Below are the code and all the weights of a small trained network. Each question names an input and a class and asks about switching units off, where a switched-off unit gives its printed mean instead of its output.

import numpy as np


def w(rows, s, z=0):
    codes = np.array(rows[::2]) - 128.0
    scale = np.full(codes.shape[1], s)
    scale[-1] = z or s
    return codes * scale


def f(y):
    return np.maximum(y, 0)


def log_softmax(a):
    a = a - a.max(-1, keepdims=True)
    return a - np.log(np.exp(a).sum(-1, keepdims=True))


def net(x, mask):
    res = np.array(x, float).reshape(1, 2) / 4 @ E
    y = f(res @ A[0][:, :-1].T + A[0][:, -1])
    res = res + np.where(mask, y, B[0][:, -1]) @ B[0][:, :-1]
    return log_softmax(res[-1] @ U[:, :-1].T + U[:, -1])


A, B = {}, {}
E = w([
[40,11,151],'x0',
[181,68,1],'x1',
],0.0091)
A[0] = w([
[116,132,191,126],'neuron 1',
[81,167,165,72],'neuron 2',
[66,60,131,101],'neuron 3',
[181,100,62,145],'neuron 4',
[151,80,83,82],'neuron 5',
[167,124,80,90],'neuron 6',
[94,159,154,219],'neuron 7',
[97,145,212,80],'neuron 8',
[157,89,90,174],'neuron 9',
[153,122,196,233],'neuron 10',
[71,75,132,91],'neuron 11',
[110,109,105,248],'neuron 12',
[47,46,128,159],'neuron 13',
[125,128,142,223],'neuron 14',
[155,97,84,82],'neuron 15',
[203,251,104,120],'neuron 16',
[155,95,83,98],'neuron 17',
[149,82,106,99],'neuron 18',
[135,66,75,102],'neuron 19',
[181,196,115,130],'neuron 20',
],0.015,0.011)
B[0] = w([
[157,144,161,179],'neuron 1',
[143,195,246,162],'neuron 2',
[55,107,150,185],'neuron 3',
[144,129,150,200],'neuron 4',
[134,164,156,160],'neuron 5',
[119,165,192,160],'neuron 6',
[165,121,125,220],'neuron 7',
[158,168,190,186],'neuron 8',
[178,132,154,191],'neuron 9',
[184,107,112,230],'neuron 10',
[54,130,133,171],'neuron 11',
[191,94,92,224],'neuron 12',
[87,80,146,225],'neuron 13',
[175,104,97,210],'neuron 14',
[128,174,171,155],'neuron 15',
[57,70,154,253],'neuron 16',
[149,168,170,161],'neuron 17',
[136,173,198,152],'neuron 18',
[141,143,175,175],'neuron 19',
[66,65,145,206],'neuron 20',
],0.014,0.013)
U = w([
[23,36,142,193],'0',
[204,212,199,140],'1',
[254,34,26,253],'2',
[86,147,95,59],'3',
[112,119,71,37],'4',
[88,148,92,63],'5',
[119,145,106,58],'6',
[102,138,77,61],'7',
],0.014,0.0057)

Each question gives the input, the list of numbers given to net, and the class t.
The units are the neurons (one row each of A and B). Each row of codes is followed by its name. A weight is (code - 128) times the scale printed after its matrix; where a second scale follows, it is the last column's (A, B and U).
mask holds one flag per neuron, in row order. A switched-off neuron (its flag False) gives its mean, the last column of its row in B, instead of its output. The means were averaged over made-up inputs and are rounded, as every weight is.
A unit's drop is (log p(t) with every unit on - log p(t) with that unit switched off) / (log p(t) with every unit on - log p(t) with every unit switched off).
top k neurons: the k neurons with the biggest drops, biggest first
drop when u is switched off: that unit's drop, to one decimal
input [7,-8], class 1: top neuron : [neuron 8]
input [3,1], class 2: top 2 neurons : [neuron 16; neuron 20]
input [-3,4], class 1: top 2 neurons : [neuron 13; neuron 6]
input [-4,-1], class 0: top 4 neurons : [neuron 16; neuron 20; neuron 12; neuron 9]
input [3,2], class 2: top 3 neurons : [neuron 16; neuron 20; neuron 12]
input [5,-6], class 1: top 4 neurons : [neuron 16; neuron 8; neuron 20; neuron 2]
input [-4,-4], class 0: top 2 neurons : [neuron 16; neuron 20]
input [-8,-7], class 0: top 2 neurons : [neuron 16; neuron 20]
input [-5,-2], class 0: drop when neuron 16 is switched off : 0.4
input [-3,-1], class 2: drop when neuron 7 is switched off : 0.0
input [3,-1], class 2: drop when neuron 20 is switched off : 0.2
